Below are the code and all the weights of a small trained network. Each question names an input and a target symbol and asks about switching units off, where a switched-off unit gives its printed mean instead of its output.

import numpy as np


def w(rows, s, z=0):
    codes = np.array(rows[::2]) - 128.0
    scale = np.full(codes.shape[1], s)
    scale[-1] = z or s
    return codes * scale


def f(y):
    return y / 2 * (1 + np.tanh(0.7978845608 * (y + 0.044715 * y**3)))


def softmax(a):
    e = np.exp(a - a.max(-1, keepdims=True))
    return e / e.sum(-1, keepdims=True)


def log_softmax(a):
    a = a - a.max(-1, keepdims=True)
    return a - np.log(np.exp(a).sum(-1, keepdims=True))


def net(x, mask):
    ids = ['ΞΠΣΩαβγζηθμτφ'.index(c) for c in x.split()]
    T = len(ids)
    res = E[ids] + P[:T]
    u = 0
    for l in range(2):
        q, k, v = (res @ M[l].T for M in (Q, K, V))
        z = softmax(np.where(np.tri(T) > 0, q @ k.T / 3**0.5, -1e9)) @ v
        res = res + np.where(mask[u], z, O[l][:, -1]) @ O[l][:, :-1]
        u += 1
        y = f(res @ A[l][:, :-1].T + A[l][:, -1])
        res = res + np.where(mask[u : u + 12], y, B[l][:, -1]) @ B[l][:, :-1]
        u += 12
    return log_softmax(res[-1] @ U[:, :-1].T + U[:, -1])


Q, K, V, O, A, B = {}, {}, {}, {}, {}, {}
E = w([
[92,195,210],'Ξ',
[96,159,153],'Π',
[103,74,120],'Σ',
[116,197,226],'Ω',
[61,107,28],'α',
[99,60,126],'β',
[132,164,227],'γ',
[142,158,226],'ζ',
[114,30,77],'η',
[67,94,149],'θ',
[215,156,171],'μ',
[24,170,77],'τ',
[61,184,3],'φ',
],0.015)
P = w([
[68,18,127],'0',
[183,3,110],'1',
[157,69,144],'2',
[132,110,115],'3',
[112,140,119],'4',
[120,134,77],'5',
],0.0046)
Q[0] = w([
[45,120,204],'0.h0',
[79,78,96],'0.h0',
[2,167,26],'0.h0',
],0.0058)
K[0] = w([
[183,149,94],'0.h0',
[137,155,153],'0.h0',
[141,255,108],'0.h0',
],0.0097)
V[0] = w([
[72,227,80],'0.h0',
[25,234,182],'0.h0',
[2,60,106],'0.h0',
],0.0072)
O[0] = w([
[134,135,217,104],'0.h0',
[105,86,208,183],'0.h0',
[8,190,183,251],'0.h0',
],0.012,0.0029)
A[0] = w([
[177,153,137,110],'0.n0',
[190,126,146,82],'0.n1',
[184,121,152,72],'0.n2',
[122,61,59,203],'0.n3',
[109,163,75,195],'0.n4',
[143,202,124,108],'0.n5',
[129,101,96,138],'0.n6',
[172,123,143,63],'0.n7',
[183,206,142,46],'0.n8',
[156,2,198,78],'0.n9',
[165,240,170,4],'0.n10',
[250,199,116,82],'0.n11',
],0.0091,0.0032)
B[0] = w([
[63,94,66,115],'0.n0',
[78,173,65,117],'0.n1',
[67,153,35,109],'0.n2',
[116,225,173,253],'0.n3',
[159,148,235,215],'0.n4',
[155,67,136,136],'0.n5',
[122,153,135,138],'0.n6',
[72,146,57,92],'0.n7',
[65,65,103,123],'0.n8',
[45,228,69,185],'0.n9',
[104,129,9,169],'0.n10',
[146,142,255,209],'0.n11',
],0.0089,0.0021)
Q[1] = w([
[44,123,139],'1.h0',
[151,254,182],'1.h0',
[131,124,108],'1.h0',
],0.012)
K[1] = w([
[27,94,48],'1.h0',
[11,74,254],'1.h0',
[133,121,127],'1.h0',
],0.0096)
V[1] = w([
[115,4,118],'1.h0',
[189,104,250],'1.h0',
[175,126,138],'1.h0',
],0.014)
O[1] = w([
[171,98,219,6],'1.h0',
[103,2,33,248],'1.h0',
[191,124,94,2],'1.h0',
],0.014,0.0063)
A[1] = w([
[159,69,235,216],'1.n0',
[219,104,167,66],'1.n1',
[78,114,86,95],'1.n2',
[100,117,57,2],'1.n3',
[162,183,54,62],'1.n4',
[171,190,117,89],'1.n5',
[105,156,72,224],'1.n6',
[239,18,156,199],'1.n7',
[189,140,95,99],'1.n8',
[254,103,126,119],'1.n9',
[67,83,210,213],'1.n10',
[181,172,189,191],'1.n11',
],0.0062,0.0051)
B[1] = w([
[168,152,77,143],'1.n0',
[6,161,193,118],'1.n1',
[115,176,145,197],'1.n2',
[111,226,161,146],'1.n3',
[88,105,141,138],'1.n4',
[101,51,94,121],'1.n5',
[197,148,135,222],'1.n6',
[189,26,69,132],'1.n7',
[46,114,133,120],'1.n8',
[67,127,153,119],'1.n9',
[164,17,119,254],'1.n10',
[83,172,55,120],'1.n11',
],0.013,0.0089)
U = w([
[99,140,91,212],'Ξ',
[154,113,83,194],'Π',
[166,147,169,55],'Σ',
[125,153,120,2],'Ω',
[135,168,230,89],'α',
[162,155,191,78],'β',
[162,145,136,73],'γ',
[186,151,149,98],'ζ',
[131,184,148,139],'η',
[214,118,254,182],'θ',
[221,168,72,188],'μ',
[95,131,146,60],'τ',
[128,149,147,59],'φ',
],0.012,0.0074)

Each question gives the input, a string of symbols that net reads in full, and the target symbol t.
The units are the heads (3 rows each of Q, K, V and O) and the neurons (one row each of A and B). Each row of codes is followed by its name. A weight is (code - 128) times the scale printed after its matrix; where a second scale follows, it is the last column's (O, A, B and U).
mask holds one flag per unit, layer by layer, with each layer's heads first. A switched-off unit (its flag False) gives its mean, the last column of its rows in O or B, instead of its output. The means were averaged over made-up inputs and are rounded, as every weight is.
A unit's drop is (log p(t) with every unit on - log p(t) with that unit switched off) / (log p(t) with every unit on - log p(t) with every unit switched off).
The circuit of an input: a set's keep is (log p(t) with only the set's units on - log p(t) with every unit switched off) / (log p(t) with every unit on - log p(t) with every unit switched off). Starting from the 12 units with the biggest drops (on a tie, the unit counted first), units are removed one at a time, each time the one whose removal leaves the highest keep (on an exact tie, the one counted first), for as long as the keep stays at least 0.8.
units of the circuit, in order: the units of the circuit, biggest drop first
unit that matters most: the unit with the biggest drop
top k neurons: the k neurons with the biggest drops, biggest first
top k neurons in layer l: the k neurons of layer l with the biggest drops, biggest first
drop of u: that unit's drop, to one decimal
input μ μ μ, target μ: unit that matters most	0.n11
input Π Π τ γ, target Ξ: units of the circuit, in order	(0.n10 0.h0 1.h0)
input τ Π θ μ, target Ξ: units of the circuit, in order	(0.h0 1.h0)
input Π Π Π α Ξ, target Π: units of the circuit, in order	(1.h0 0.h0 1.n10)
input Π Π θ Π μ Π, target Π: top 2 neurons	(0.n3 1.n7)
input Π Π Π ζ, target Ξ: top 2 neurons	(0.n9 0.n10)
input Ξ μ μ, target Ξ: top 2 neurons	(0.n9 0.n11)
input Π μ Π Π Π, target Π: top 3 neurons in layer 0	(0.n3 0.n10 0.n9)
input μ θ Ω, target μ: units of the circuit, in order	(0.h0 1.h0)
input θ Π φ Π η θ, target θ: top 2 neurons	(1.n10 0.n3)
input μ μ Π θ, target μ: top 2 neurons	(1.n6 0.n11)
input Π μ μ, target Π: top 4 neurons	(0.n11 0.n3 1.n7 0.n10)
input η Π η, target η: top 2 neurons	(0.n3 1.n10)
input ζ Σ μ ζ, target μ: unit that matters most	0.h0
input τ τ β, target τ: drop of 1.n11	0.0
input θ θ φ, target θ: drop of 1.h0	0.3
input θ η Π Ω α θ, target θ: drop of 1.h0	0.6
